Rows near named flat spaces through zero:
zg_dl: [  84   -8   -3 -206   99   -5  -80   90   71  133  134   68   71  -58
 -172   43  -67 -125 -147  -71   10   59  181   16    9 -345   28   12
   13]
ng_gt: [  15  -56  148   -4 -131   15 -101 -160   21  156  -86  -21  -42  -57
  -31  -86   68  -63  -91  -45 -110  -82   67   18  122  -64    9  135
   85]
cj_rr: [ -37  -45    3  133   86  -44   35  -12   26 -108  -32  -35  -29   64
   95   26   17   45  121  124   83   55  -62  -26  -27   71   25  -28
 -115]
cj_rr: [ -68 -166   -1  247   26 -171  277  -22  -35 -280  -62  -11  -10  150
  193   63   93  179  122   90  362  223 -148  -70 -182  168  164 -142
 -129]
zg_dl: [  24  115 -111  -89   88  124  -88   52  -25   51   42   -7    3  -29
  -30   -8 -102  -23  -19   52 -174  -87   33  -10   54   30  -89   21
   41]
ng_gt: [ 150   91   23  -66  -44 -148   -4  -36   29   86   -3   39   11 -222
 -355 -149  106 -178 -252 -193   98 -139   17   61  102  -78  -51   92
  -78]
sr_jh: [ 16  47  34  44  23 -21 -52  19  51  93  35  17  15 -38 -77   2  40 -54
 -23 -14  33   4  34  21  37 -92 -20  38 -70]
sr_jh: [ 21   8   8 -39  12 -21 -20 -21  14 -38  12 -14  16 -53 -56 -27  13 -28
  10 -10 -21 -39   8  20   6   6 -21  27 -25]
sr_jh: [ 13 -55  25 -47  11 -11 -12 -31  23 -20 -14   2  14  -4   7   3 -46 -15
 -10  17   2  40  50 -23   2 -80  17 -28  11]
zg_dl: [  36  -91  140  -58 -186  -34  -30 -114    6   28  -43    8  -30  -68
 -157  -42   92  -54  -98 -119  -59 -118   23   53   95  -60   47   43
   75]
nh_lb: [ -16   48   -7   65    8  -37  -25    0   29  -22  -63  -12  -68  -35
    1  -39   57   24  117   19  -82 -137  -91   36   14  160   -3   26
  -68]
nh_lb: [ -30  -33  -39  -36   29  -16   31   25  -60   -7  -81  -53  -79   29
   73  -62   11   12   44    9 -120 -110  -56   28  -51  170   13   69
   57]
zg_dl: [   8   78   33   50  -92  -35  -46  -86   32  -35  -81  -17  -65  -90
  -18  -92  100    2   85  -47  -68 -175 -129   53   65  192  -42   74
  -47]
sr_jh: [ 10 -58  18  71  38 -91  71 -19 -33  -3 -80 -41 -17  -2 -34 -61   5 -45
 -75  27  81  26  13 -24 -10  13  -8   2 -45]
sr_jh: [  73   83   69  -39  -96    4 -106  -67  105   51   70   77   53 -125
 -160    6   41  -54  -57  -99   38  -21   38   22  113 -163  -20   -3
  -43]
nh_lb: [-143  -49  -66  219  -22   23  115  -61 -135 -217 -204 -135 -200  149
  307  -61  110  209  291  167 -172 -209 -304   16  -61  623   40   66
   21]
cj_rr: [  14    0   21  -43    8  -23  -53  -44  111 -129   64   45    0  -40
   21   47   76   68  169   -2    7  -33  -60   36  -13   16   91    9
  -75]
nh_lb: [ -46 -103  -65  -82  174    8   13   86  -53   86  -66  -53  -72   89
  142  -20  -74   14   31  100 -175  -23   71  -14 -103   43   73   70
   87]
cj_rr: [   9   17  -92   46  108  -90   98   65  -10 -118  -23   -5  -22    8
   12  -14   -2   27   47   35  103    7  -85  -13  -75  119   13  -52
 -101]
cz_gp: [ -77  -83   -2   25  -64  122   12  -60  -47 -140    4  -29  -56  136
  192   82   23  149  150   91  -94  -19  -98   -7   -7  165   81   -7
   97]
cz_gp: [  66   74  -18   24   61  -92    1   -7   43   -4   -8    5   18  -95
 -108  -70   13  -87  -65  -26  122    1  -13   -1   31  -31  -64   17
 -123]
nh_lb: [ -17   55   23  123 -101  117    6  -25  -56   82   70   20   84   36
  -35   66  -17   22 -123    9   76  123   61  -51   72  -87  -66  -58
   42]
ng_gt: [  13  -49   97  -29 -111   -1  -45 -102   54   38  -10   40    9  -35
    4    3   45   20  -12  -57   -7   12   41    1   37  -88   69   16
   48]
cj_rr: [-27  52 -39  92 -61 127   8 -41 -80 -57  16 -30  -7  55  33  27  -4  58
  -4  64 -32 -23 -70 -25  73 137 -63 -15  41]
ng_gt: [ 12  17 -44  14   1 -86 105  35 -34 -44 -34   4   8 -11   7 -42   4  -3
 -40 -58 125  39 -52  -8 -71  62 -11 -33 -23]
sr_jh: [-102   16  -89  131  106   29   72  120  -15 -179   40  -28    2  144
  186  120  -43  127  246  146   55   90 -115  -20 -119  155   -7 -124
  -98]
nh_lb: [ -48   14   11  238  -56 -166  183  -25  -90  -95 -178  -91  -32   16
   78 -128   56  -15    6  -14  217   40 -163  -14  -70  254 -114  -23
 -105]
ng_gt: [  66  132  -73  -24   44  -84   29   80   45  -82   74   48   60 -108
 -160   -9    5  -47   -9  -80  134  -10  -49   26  -20  -10  -66  -66
 -137]
sr_jh: [ -44   39 -101  168   37  -69  154   63 -104 -154 -107  -74  -74   67
   62  -52   10   32   61   59   89  -51 -197   -7  -52  311  -77  -55
  -85]
zg_dl: [  93   12   22  -25  -45  -40   20  -33   28 -111  101   39   66  -73
 -243   28   30  -77 -132  -67  179   27    1    8   87 -142  -23  -66
  -82]
cj_rr: [  62   46  -33  -70   32  -35   26   53  -17    5   78   13   77  -68
 -170  -15  -24  -92 -136  -70   93   36   58   10   -3 -114  -63  -15
  -30]
zg_dl: [ -49 -106   58   73   -5  -25   42  -50   21  -67  -24  -12    0   84
  150   45   15   66   84   62   94  126   -9  -33  -54  -17   73  -29
  -14]
sr_jh: [  38   68  -21 -129    6  183 -136   21   68   86  192   98  115   -2
  -40  143 -116   10  -58    8  -37  123  155  -44   73 -296   -2  -72
   68]
zg_dl: [ -27   26  -98  -31  153  109    4  166   22   83  204   88  104  110
   86  188  -81   91   13   66   71  230  128  -52 -108 -211   88  -79
   14]
nh_lb: [  86   79  -14 -115   69   14  -89   72  146   46  222  146  133  -96
 -186  129  -21  -12  -37  -59   92  108  144   -2   12 -330   66  -84
  -85]
sr_jh: [  31    0  111 -146 -190  246 -199  -81   44  287  153  131   90  -42
 -125  128  -26   37 -167  -81 -230   13  264  -18  159 -349   92    2
  238]
cz_gp: [ -95 -157   -5  -81   56   27   17   82    0  -17  -31   -5  -63  160
  236   93  -63  100  170   69 -124   40   13   -3 -134    1  142  -41
  105]
cz_gp: [ -16   31  -97 -229  102  106  -91  117   27    6   95   27   15   21
   88   69 -113   34  123   13 -207  -37   51   24  -76  -40   21   -1
   91]
ng_gt: [ -89  -76   26  -73   72  147 -155  -25  107  -12   48   23  -17   91
  263  136  -55  164  301  160 -256   20   67  -17  -46  -31  139    0
   64]
nh_lb: [-15 106 -53  27 -49 116 -37  37 -27  19  45  24  12   9 -17  49 -34  44
  16   8 -83 -47 -28  -4  53  57 -59 -53  33]
nh_lb: [ 104   16  -14 -241   97  -27  -81   67  149    3  183  121  132  -94
 -143   90  -97  -75  -59  -80  107  141  164   -9  -23 -392   48  -87
  -48]
cz_gp: [ -59   50 -124   33  166  -38   72  162  -87  107  -79  -53  -30   32
  100  -64  -62   13   38   55 -103  -25   15   -7 -148  165  -44   31
    3]
cj_rr: [ -43  -52    0   47  -22   18   37  -16  -97   60  -96  -59  -73   39
   41  -57   34   30  -21   31 -140 -102  -12    8   -7  163   20   72
   87]
cz_gp: [  -4   84 -107  111  118  -55  112   99  -53  -16   12  -17   38   19
   17  -19  -21   -3  -37   32  170  103  -36  -34  -83   72  -69  -32
  -98]
zg_dl: [ -25  -53   11  -67   32   91  -61   -3    4  138    8   21   15   44
   99   41  -76   39  -18   49 -130   64  141  -44  -15 -121   63   13
  116]
nh_lb: [ -92  -79  129  200 -243  106   14 -163  -63  -53  -86  -50  -51  129
  154   40   57   93   47   52    6   24 -102  -28  103  121  -10  -29
   88]
cj_rr: [ -36  -30   76   31 -140   87  -40  -64    3   60   22   35    2   30
   36   60   54   81   18  -22  -73   -3   24    3   41  -21   68    2
   93]
cz_gp: [  12    6  -30  -84  110  -58  -12  110   75   94   34   61   38   -8
   32   33  -72  -22    9  -28   50  106   91  -15  -93 -179   45  -44
  -29]
cz_gp: [  56  125    2  173  -40 -114   70  -35   46  -17   -2   52   56  -89
  -91  -42   69  -23  -82  -67  298   98  -67  -30   29  -10  -60  -55
 -168]
zg_dl: [  -5  -28  -58 -181   86    8  -43   50  -12  -68  -10  -52  -65   -2
   36  -38  -24  -24  107    9 -197 -158  -41   65  -49  112    5   86
   51]
ng_gt: [ -37 -107   78   76 -126   74   57  -88  -36  -39   52   22   58  100
   75  103   22   96  -45   21  115  174   43  -55    5  -90   81  -68
   82]
cz_gp: [-42 -44  13  58 -13  37  12 -39 -44   5 -47 -41 -38  60  96  -9  15  41
  26  58 -49  -7 -20 -13   1  89  14  38  44]
nh_lb: [  53   61   24  -47  -41    3  -29    4   59   39  127   82  112  -82
 -134   50   13  -19  -78  -90  101   87   88    1   15 -193    3  -41
  -27]
sr_jh: [ -84 -111  -53  115  101 -146  187   30  -83 -224 -156 -116  -79  109
  212  -64    7   64  169  104   91   22 -162  -13 -175  306   10  -23
  -75]
cj_rr: [ 35  49 -34 -14  76 -34 -14  -2  15 -76  -2 -38  11 -43 -42 -48 -39 -77
   1  29  51  -9 -31   0  23  13 -97   9 -87]
cz_gp: [  99   70  -17  -42   66 -112    1    8   27  -59   12  -28   33 -114
 -203  -93  -20 -187 -126  -56  161  -14  -18   22   60  -84 -142   16
 -138]
sr_jh: [-110 -141  -76   45  176  -36  133  126  -51  -89  -29  -51  -48  209
  294   75  -46  112  169  141   52  144  -42  -34 -214   99  113  -35
    2]
ng_gt: [ -10  -53   51   89 -141  -44   98  -73  -76  -30  -93  -28  -33   26
    4  -52   54    1  -87  -55   93    0  -71   -8   21   91   -8  -10
   44]
zg_dl: [  19  -79   29 -271   30   84 -129   52   41  254   47   64   19   -7
    2   38 -105  -40  -93  -59 -232    9  241    2  -17 -296  102   49
  200]
cz_gp: [  -5  -69    7  105  -93   69   79  -90  -28 -295  110   13    5   92
  -24  136   99  135   62   68  142   32 -138  -11   58   99   91  -92
  -37]
cz_gp: [ -11  -16   70  132 -142  -34   78  -58  -55  -42  -39  -29   12   22
  -46  -18   48  -31  -84  -46  159   49  -62   -5   47   22  -65  -40
  -16]
ng_gt: [-39   1 -92  54 110  -3  58  58 -39 -94 -37 -37 -44  61  98   7 -31  65
 106 105 -31 -21 -72 -19 -65 172   6 -30 -39]
nh_lb: [  43    2   47  -93   12  -80  -88  -25  115   -9  -10   30  -38 -104
  -80  -36   60  -39   84  -56  -74 -129  -13   63   22  -29   51   54
  -63]
zg_dl: [ -30  -83  124    1 -146   32  -61 -110  -10  109  -80  -15  -61  -11
    7  -37   84   23   -3  -35 -182 -121   34   34   61   34   67   93
  118]
sr_jh: [-151  -55   19  133  -65   44   45   17  -67  -12 -116  -64  -85  148
  284   22   23  141  215   75 -128  -26 -107    7  -94  254   28    0
   75]
cj_rr: [  -3  -17   37   92  -42  -56   43  -52   48 -125    7   26   13   -1
   15   35   64   62   79    7  136   52  -69   -9  -10   31   48  -62
  -89]
cj_rr: [  61   43  -44 -223  213  -42 -133  137  164   74  135   77   56  -79
  -67   53  -76  -82   66  -20  -38   32  132   35  -62 -277   43   14
  -86]
ng_gt: [ 28  40 -45 -36  46 -12  12  87 -14  31  36   9  18  -9 -95   7 -46 -69
 -79 -28  39   7  20   6   4 -72 -50 -32 -21]
ng_gt: [  41   27  -33  -10   12  -37   38    1  -49   42  -32  -11   -8  -56
  -96  -76   16  -46 -119  -40    1  -56    9    2   14   45  -26   43
    9]
sr_jh: [ -38  -22  -86   28  175  -44   73   62  -26 -164  -26  -79    9   77
  151   -4 -102   -1  115  132   89  107  -51  -41 -109   86  -69  -48
  -90]
nh_lb: [-131  -96   61  185  -87   23   32 -105  -63  -56 -193  -96 -140  116
  267  -41   76  142  210  120 -161 -106 -142   -1  -20  342   48   54
   55]
cj_rr: [ -57  -28  -37  274    0  -17  150 -106  -93 -292  -75  -93  -45   82
  110  -12   85  138  127  169  124    3 -203  -47   -6  366  -13  -42
 -113]
zg_dl: [ -23 -136   77   29  -62   17   32 -116    9  -68    5   18   19   48
   86   56   44  111   32   44   31   92   42  -41  -21  -31  139  -23
   51]
cj_rr: [  -3    5  -60  -81  134   32  -26   99   86   -6  136   83   74   38
   79  131  -71   73   92   44   44  154   85  -33  -98 -171   95  -80
  -30]
ng_gt: [ -89  -30  -35   13   -7   29   21   20  -66  -24 -136  -69  -96   86
  214  -39  -46   65  145   58 -169  -87  -91    3  -64  233  -17   12
   84]
cz_gp: [  19   -2  -28  -10   61  -53   31   77   51 -122   87   38   28    0
  -87   79    8    8   61    2  100   28  -29   18  -36  -55   37  -92
 -107]
zg_dl: [  58   47 -109 -120  181    5   -8  113   58 -117  171   38   78    3
  -56   88  -85  -42   11   33  133  112   22  -10  -42 -158  -15  -63
 -100]
ng_gt: [ -34  -17  112  111 -108   19  -53 -135   20   19  -74  -40  -17   -2
   71  -36   44    3   42   29  -13    0  -21   -7   75   34  -40   45
   -3]
[  25  -26   35  -67   31  -16  -39   -7    6  118  -16  -12   24  -36
  -44  -45  -44  -88 -102  -19  -27   29  116   -8   12 -140  -27   47
   33] => nh_lb
[ -29  -54   46  -23   18   83  -90  -46   52   41   32   14    7   37
   93   64  -19   57   80   78 -106   37   79  -20   15  -85   70   18
   42] => ng_gt
[ -2  14 -24  21  -1 -60  79  76 -16  47 -21  30  32  18  14   4 -52 -17
 -66 -55 129 109  18 -30 -67 -67 -17 -85  -6] => zg_dl
[-104 -103  -35   -2  132  109  -26   64   -2   12   37  -16  -37  171
  258  122  -40  141  191  168 -148   67   41  -25 -104   26  133   15
   68] => cz_gp
[  10   -9    3  -17   65    6  -29  -24   68 -133  101    8   50    0
   17   62   18   28  101   55   74   69   -7    2  -16  -51   27   -6
  -85] => cj_rr
[-27   0  -5 -26  39  47 -38  11 -19 101 -19 -27   7  23  84 -18 -55 -14
  -8  33 -83  29  68 -17 -19 -28 -30  47  59] => ng_gt
[ -45  -31   65   31 -133   99  -54 -119   33  -76   15   16  -22   54
  146   63   57  118  132   24  -46   -2  -71    0   45   65   64    7
   60] => cj_rr
[ -54  -48   26 -104  -25   87  -98   51   14  257  -36   49  -70   40
  105   31   -9   68   40  -26 -300  -94  109   23  -30  -46  136   68
  184] => cj_rr
[  37   10   -4 -104  135   -5  -60  108   80   98  130   45  108   -7
  -63   75 -113 -105  -70   -1  101  182  170  -22  -32 -348  -28  -47
  -52] => cj_rr
[  31  -32   56   -7  -55  -12    0  -17  -14  113   -3   20   28  -31
 -121  -11   -3  -60 -158  -54   22   26  100  -11   47 -145    3   -9
   40] => zg_dl
[   4  -60   80  -74  -80   54  -64  -27   50  155   19   72   39   18
   27   62  -62    1  -80  -47  -21  109  146  -38   27 -255   68  -47
  111] => zg_dl
[ -40  -47  -19  -11   -1   16   13    9  -11   -3  -33    8  -74   48
  106   15   53  102  101   17 -118  -81  -49   20  -51  134  116   38
   61] => cj_rr
[ -87  -91   61   39  -81  182  -82 -129   15  -81   19  -11  -31  127
  234  114    5  171  189  140 -153   21  -23  -32   43   67   96   -1
  105] => zg_dl
[ -6  62 -99  45  93  40  40  41  -9 -65  72  18  32  40  82  48 -12  77
  46  64  83  84 -39 -35 -50  60  10 -23 -46] => cz_gp
[ -30  -54  105   82 -165   29   -5 -111  -18   -1  -22   -3  -26    4
  -15    7  124   64   16  -27  -50  -67  -30   28   56   73   60   40
   52] => cj_rr
[  -8  -16  -35   55   72  -80   98   -8   -9 -177    1  -35   41    9
   62  -12    2   30   70   48  161  100  -57  -25  -91   83  -17  -39
 -101] => sr_jh
[ 42  48 -24 -46  32 -51 -17  -8  46 -60   8  10  -1 -72 -46 -39  20 -27
  29 -30  25 -50 -43  23   3  29 -16  22 -65] => zg_dl
[   2  -64   32   90   87 -136   45   -9   -1  -56 -106  -86  -64   10
  -22  -83   23 -101    2   59   92  -22  -56   11    4   49  -46   39
 -124] => cz_gp
[  34   -1   28  -14  -51   65    2   -5  -60  116   51   -3   79   21
  -95   12  -82 -111 -247  -36  107  137  120  -45   78 -227  -97  -25
   71] => nh_lb
[ -71  -63   45   78  -71   31    2  -78  -27  -27 -107  -50  -83   80
  187  -19   33   73  110   56  -79  -41  -85   -4    2  162   28   39
   58] => cz_gp
[ -34   14  -14  187  -56  -46  135  -33  -74 -178  -33  -53   -2   47
   35  -13   68   48   35   28  181   38 -157  -11  -19  206  -57  -47
  -83] => ng_gt
[  30    3  -30   13   28  -75   87   31  -24   -5  -12    4   30    2
  -20  -29  -30  -52 -111  -40  181  106    1  -31  -37  -57  -31  -39
  -32] => cz_gp
[   4   -1 -111   24  107  -82  136   77  -64  -97  -40  -23  -18   27
   29  -35  -24   21   -9   26   95   22  -66  -23 -100  135    3  -41
  -46] => cj_rr
[  19   -5  -51   -1   96 -127   66   16   16 -120  -68  -26  -34  -33
   22  -70    5  -13   63   14   71  -27  -80    4  -69  116    0   -2
  -98] => cj_rr
[ -13   -4   30  208  -69  -50   85  -57  -55  -91  -79  -60  -64   49
  -18  -39   83  -23  -33   28  157  -20 -154    0   74  149  -60   -3
  -85] => nh_lb
[ -15   26  -74  -13   64   77    1   41  -90   47  -13  -54  -15   36
   20  -27  -66  -20  -54   62 -106  -37   22  -16    9   73  -69   38
   63] => cj_rr
[  53  -36   76 -129 -110   97  -89  -15  -29  220   52   35   27  -29
 -195   15  -36 -115 -257  -97 -108  -30  174   11  132 -268   -9   33
  161] => ng_gt
[  -1  -54   30  -84  -25   78  -70  -10  -14   68   24   -5  -38   20
  -40   22   13  -11  -28    1 -164  -94   50   32   55  -41   47   64
   98] => ng_gt
[ -16  102 -141   60  127  -15   58   50  -22 -195   12  -41  -17    7
   86  -18    8   66  161   85   38  -41 -162    4  -70  268  -56   -3
 -118] => zg_dl
[  -1   79  -23   71   11  -29   31   43    2   -8    1   -1   57   -9
   -1   -2  -62  -40  -20   -5  137  103   -9  -31  -13  -39 -111  -81
  -75] => ng_gt
